W =
[ 47.0 -24.1 -42.1 -12.1 -43.4  36.9 -18.8  32.5  35.0  -3.8  34.9  26.5
  32.7  -1.8  37.8 -53.5]
W[0] => 47.0
W[4] => -43.4
W[8] => 35.0
W[2] => -42.1
W[15] => -53.5
W[5] => 36.9
W[14] => 37.8

A =
[[103  60 110 124 105  90  68 101 100 130]
 [112 120 123  73 117  88 158   4  89 155]
 [102 111 105 108 105  26 130 155 104  79]
 [101 146 119  69 103 155  49  32  97 152]
 [126 105  79 156 103  52 187 204 129  71]
 [102 114 113 107 105 126  82 153 112 116]
 [ 97 101  97  98 107 120 108 151 113 116]
 [105 100 112 113  98 133 105 118 109  99]
 [116 109 109  99  97 219 124 128 103 102]
 [104  78 106  98 102  98 105 111 104 124]]
A[0,0] = 103
A[9,5] = 98
A[9] = [104, 78, 106, 98, 102, 98, 105, 111, 104, 124]
A[3,9] = 152
A[8,6] = 124
A[:, 3] = [124, 73, 108, 69, 156, 107, 98, 113, 99, 98]
A[8,0] = 116
A[5,4] = 105
A[0,3] = 124
A[3,1] = 146
A[5,5] = 126
A[0] = [103, 60, 110, 124, 105, 90, 68, 101, 100, 130]
A[5,3] = 107
A[7] = [105, 100, 112, 113, 98, 133, 105, 118, 109, 99]
A[6,4] = 107
A[5,6] = 82
A[7,7] = 118
A[2] = [102, 111, 105, 108, 105, 26, 130, 155, 104, 79]
A[8,2] = 109
A[4,3] = 156
A[0,5] = 90
A[5] = [102, 114, 113, 107, 105, 126, 82, 153, 112, 116]
A[8,3] = 99
A[6,1] = 101
A[4,7] = 204
A[3,6] = 49
A[6,8] = 113
A[2,3] = 108
A[6,7] = 151
A[5,9] = 116
A[8] = [116, 109, 109, 99, 97, 219, 124, 128, 103, 102]
A[5,8] = 112
A[4] = [126, 105, 79, 156, 103, 52, 187, 204, 129, 71]
A[2,1] = 111
A[6,2] = 97

arr =
-8.973,6.120,10.150,8.680,13.246,-3.989,-2.265,12.542,6.220,6.175,3.831
13.148,1.807,12.479,1.834,-3.630,8.185,15.909,9.001,4.738,11.759,5.907
-12.734,10.124,-4.360,3.724,4.238,6.622,6.067,9.513,-4.771,-3.860,23.391
-3.384,-5.742,22.474,-1.301,15.735,1.592,9.123,-4.072,13.434,8.661,4.453
-26.296,14.190,-11.569,3.492,13.750,2.380,6.485,2.132,-18.262,6.010,27.147
-2.081,13.507,11.652,9.529,17.958,10.454,4.211,2.639,5.762,8.645,1.966
1.434,20.447,-5.160,26.136,17.488,8.733,10.474,-14.426,-1.745,18.840,-14.253
Rows and columns are counted from 0.
(0, 0) = -8.973
(5, 10) = 1.966
(2, 7) = 9.513
(5, 9) = 8.645
(1, 6) = 15.909
(4, 9) = 6.010
(6, 8) = -1.745
(0, 5) = -3.989
(6, 9) = 18.840
(4, 3) = 3.492
(5, 7) = 2.639
(2, 9) = -3.860
(5, 6) = 4.211
(5, 1) = 13.507
(4, 8) = -18.262
(0, 9) = 6.175
(2, 10) = 23.391
(4, 7) = 2.132
(3, 0) = -3.384
(5, 2) = 11.652
(3, 9) = 8.661
(2, 4) = 4.238
(0, 3) = 8.680
(6, 3) = 26.136
(4, 2) = -11.569
(6, 7) = -14.426
(4, 1) = 14.190
(4, 0) = -26.296
(2, 0) = -12.734

x =
[[-14.7 -19.0 -16.8  -5.3   3.1 -13.4  -7.7  10.8  11.0  22.0   6.7   1.5
  -17.7]
 [-45.5  31.3  -3.8  -5.9  -3.6 -64.1   2.3  33.7  28.7   4.9  -1.6   4.2
  -19.4]
 [ 46.6 -17.0 -24.9  -9.1 -13.9  39.9   5.0  44.6   4.2   5.8 -22.5   6.3
   -3.0]
 [  0.2 -17.9  -4.9 -21.6 -16.8  38.9  -0.1  -1.3  15.4  -1.7  -1.3   9.1
   -1.9]
 [ 10.0 -18.3  21.0  -2.5  16.7  26.9 -10.2   9.8 -10.9   4.8  -0.2  -1.4
  -37.9]
 [ -6.8   1.0  13.5  -3.0  -7.0 -24.4   5.8   4.2 -12.1 -12.5 -21.4   8.6
   13.4]
 [ -4.6  12.1  34.3  14.6  15.9   9.6   0.8  26.6  -1.6   2.8  32.1  19.1
  -33.7]]
x[0, 0] -> -14.7
x[3, 5] -> 38.9
x[1, 7] -> 33.7
x[0, 9] -> 22.0
x[0, 6] -> -7.7
x[4] -> [10.0, -18.3, 21.0, -2.5, 16.7, 26.9, -10.2, 9.8, -10.9, 4.8, -0.2, -1.4, -37.9]
x[4, 2] -> 21.0
x[4, 8] -> -10.9
x[0] -> [-14.7, -19.0, -16.8, -5.3, 3.1, -13.4, -7.7, 10.8, 11.0, 22.0, 6.7, 1.5, -17.7]
x[2] -> [46.6, -17.0, -24.9, -9.1, -13.9, 39.9, 5.0, 44.6, 4.2, 5.8, -22.5, 6.3, -3.0]
x[4, 7] -> 9.8
x[0, 7] -> 10.8
x[3, 0] -> 0.2
x[:, 10] -> [6.7, -1.6, -22.5, -1.3, -0.2, -21.4, 32.1]
x[6, 6] -> 0.8
x[3, 9] -> -1.7
x[3, 3] -> -21.6
x[6, 4] -> 15.9
x[2, 12] -> -3.0
x[5, 0] -> -6.8
x[:, 11] -> [1.5, 4.2, 6.3, 9.1, -1.4, 8.6, 19.1]
x[4, 12] -> -37.9
x[6, 7] -> 26.6
x[1] -> [-45.5, 31.3, -3.8, -5.9, -3.6, -64.1, 2.3, 33.7, 28.7, 4.9, -1.6, 4.2, -19.4]
x[:, 3] -> [-5.3, -5.9, -9.1, -21.6, -2.5, -3.0, 14.6]
x[1, 2] -> -3.8
x[4, 9] -> 4.8
x[6, 9] -> 2.8
x[5, 8] -> -12.1
x[6, 2] -> 34.3
x[4, 0] -> 10.0
x[6] -> [-4.6, 12.1, 34.3, 14.6, 15.9, 9.6, 0.8, 26.6, -1.6, 2.8, 32.1, 19.1, -33.7]
x[:, 5] -> [-13.4, -64.1, 39.9, 38.9, 26.9, -24.4, 9.6]
x[2, 10] -> -22.5
